Below is a small trained network, with its code and all its weights. Each question gives an input and a class and asks what happens when units are switched off, that is, made to give their printed mean instead of their output.

import numpy as np


def w(rows, s, z=0):
    codes = np.array(rows[::2]) - 128.0
    scale = np.full(codes.shape[1], s)
    scale[-1] = z or s
    return codes * scale


def f(y):
    return np.maximum(y, 0)


def log_softmax(a):
    a = a - a.max(-1, keepdims=True)
    return a - np.log(np.exp(a).sum(-1, keepdims=True))


def net(x, mask):
    res = np.array(x, float).reshape(1, 5) / 4 @ E
    y = f(res @ A[0][:, :-1].T + A[0][:, -1])
    res = res + np.where(mask, y, B[0][:, -1]) @ B[0][:, :-1]
    return log_softmax(res[-1] @ U[:, :-1].T + U[:, -1])


A, B = {}, {}
E = w([
[177,200,220,170,10,137],'x0',
[139,215,141,203,213,37],'x1',
[199,22,113,143,82,52],'x2',
[35,103,86,254,70,131],'x3',
[33,83,232,82,142,79],'x4',
],0.0074)
A[0] = w([
[55,109,109,205,80,122,58],'neuron 1',
[167,163,197,148,48,143,83],'neuron 2',
[138,65,137,122,84,47,69],'neuron 3',
[118,123,69,195,110,156,99],'neuron 4',
[232,171,1,168,119,187,1],'neuron 5',
[130,59,118,56,39,247,76],'neuron 6',
[98,113,229,46,158,80,36],'neuron 7',
[200,72,85,130,84,80,87],'neuron 8',
[76,104,55,93,202,142,38],'neuron 9',
[49,223,161,98,114,200,74],'neuron 10',
[201,147,192,47,159,141,67],'neuron 11',
[201,66,118,145,68,67,92],'neuron 12',
[119,137,72,168,104,138,101],'neuron 13',
[53,109,150,167,101,108,67],'neuron 14',
[170,135,150,50,136,123,44],'neuron 15',
[193,142,146,50,171,110,61],'neuron 16',
[201,159,93,94,141,144,120],'neuron 17',
[227,143,144,75,164,132,87],'neuron 18',
[97,66,54,90,203,120,46],'neuron 19',
[119,187,89,126,134,178,99],'neuron 20',
[110,62,102,72,65,231,108],'neuron 21',
[136,159,175,127,62,131,63],'neuron 22',
[158,202,127,190,187,2,130],'neuron 23',
[113,173,124,135,167,203,64],'neuron 24',
[167,173,207,151,59,139,44],'neuron 25',
[93,180,130,71,137,209,79],'neuron 26',
[159,182,208,143,62,138,75],'neuron 27',
[193,145,117,108,146,156,107],'neuron 28',
[74,186,126,124,155,225,105],'neuron 29',
[21,85,225,126,131,82,40],'neuron 30',
],0.0098,0.0024)
B[0] = w([
[67,148,108,219,137,158,218],'neuron 1',
[131,75,36,79,208,145,203],'neuron 2',
[159,108,175,156,132,96,201],'neuron 3',
[72,123,118,181,91,188,203],'neuron 4',
[200,113,235,2,58,185,246],'neuron 5',
[55,241,128,87,132,75,249],'neuron 6',
[133,116,176,120,48,191,215],'neuron 7',
[169,82,193,156,125,59,215],'neuron 8',
[161,43,74,70,190,132,221],'neuron 9',
[171,47,179,167,137,55,202],'neuron 10',
[70,128,96,229,116,146,200],'neuron 11',
[141,79,171,164,150,82,223],'neuron 12',
[83,111,140,167,92,189,184],'neuron 13',
[117,132,123,170,121,176,193],'neuron 14',
[96,139,123,183,132,142,175],'neuron 15',
[96,140,89,220,123,155,193],'neuron 16',
[102,114,170,159,90,175,184],'neuron 17',
[71,123,125,210,117,162,196],'neuron 18',
[133,69,61,88,201,138,232],'neuron 19',
[169,76,189,135,115,93,174],'neuron 20',
[52,226,135,109,161,86,238],'neuron 21',
[148,99,49,99,173,133,176],'neuron 22',
[41,252,132,38,129,93,254],'neuron 23',
[147,97,169,139,135,84,175],'neuron 24',
[125,59,54,85,204,144,198],'neuron 25',
[138,126,150,157,128,88,184],'neuron 26',
[141,79,60,69,200,131,199],'neuron 27',
[96,129,138,159,94,178,170],'neuron 28',
[171,69,172,169,137,62,199],'neuron 29',
[181,114,207,59,45,228,230],'neuron 30',
],0.0081,0.0087)
U = w([
[136,92,49,86,182,137,113],'0',
[140,130,169,91,73,196,173],'1',
[86,139,105,210,114,175,69],'2',
[156,99,171,160,131,5,97],'3',
[84,221,121,82,138,64,107],'4',
[135,146,113,134,121,110,253],'5',
],0.017,0.0048)

Each question gives the input, the list of numbers given to net, and the class t.
The units are the neurons (one row each of A and B). Each row of codes is followed by its name. A weight is (code - 128) times the scale printed after its matrix; where a second scale follows, it is the last column's (A, B and U).
mask holds one flag per neuron, in row order. A switched-off neuron (its flag False) gives its mean, the last column of its row in B, instead of its output. The means were averaged over made-up inputs and are rounded, as every weight is.
A unit's drop is (log p(t) with every unit on - log p(t) with that unit switched off) / (log p(t) with every unit on - log p(t) with every unit switched off).
The circuit of an input: a set's keep is (log p(t) with only the set's units on - log p(t) with every unit switched off) / (log p(t) with every unit on - log p(t) with every unit switched off). Starting from the 12 units with the biggest drops (on a tie, the unit counted first), units are removed one at a time, each time the one whose removal leaves the highest keep (on an exact tie, the one counted first), for as long as the keep stays at least 0.8.
units of the circuit, in order: the units of the circuit, biggest drop first
unit that matters most: the unit with the biggest drop
k most important neurons: the k neurons with the biggest drops, biggest first
drop of u: that unit's drop, to one decimal
input [0,5,-3,0,-4], class 4: unit that matters most	neuron 23
input [5,-3,6,-7,0], class 2: 2 most important neurons	neuron 11; neuron 18
input [-3,6,-2,-3,7], class 1: 4 most important neurons	neuron 30; neuron 7; neuron 6; neuron 21
input [3,-5,-8,5,-4], class 3: units of the circuit, in order	neuron 10; neuron 29
input [5,-7,8,2,3], class 3: 2 most important neurons	neuron 12; neuron 8
input [0,4,8,8,1], class 2: 3 most important neurons	neuron 1; neuron 4; neuron 14
input [-6,-5,4,-6,-7], class 1: 2 most important neurons	neuron 5; neuron 17
input [1,-7,-1,0,6], class 4: 3 most important neurons	neuron 6; neuron 21; neuron 5
input [7,-2,5,7,-5], class 0: 2 most important neurons	neuron 2; neuron 25
input [-3,1,2,-4,-4], class 1: 2 most important neurons	neuron 5; neuron 1
input [7,6,-5,-8,2], class 2: 2 most important neurons	neuron 11; neuron 18
input [6,4,4,-3,-6], class 0: 4 most important neurons	neuron 2; neuron 25; neuron 27; neuron 30
input [5,-2,-6,-2,1], class 3: 2 most important neurons	neuron 10; neuron 29
input [1,7,1,-5,8], class 1: 2 most important neurons	neuron 7; neuron 30
input [-6,4,8,-5,-5], class 3: units of the circuit, in order	neuron 8
input [4,5,-4,-1,5], class 1: drop of neuron 12	0.1
input [-6,-6,-7,-5,-5], class 3: drop of neuron 29	0.3
input [-4,5,6,0,6], class 1: drop of neuron 2	0.0
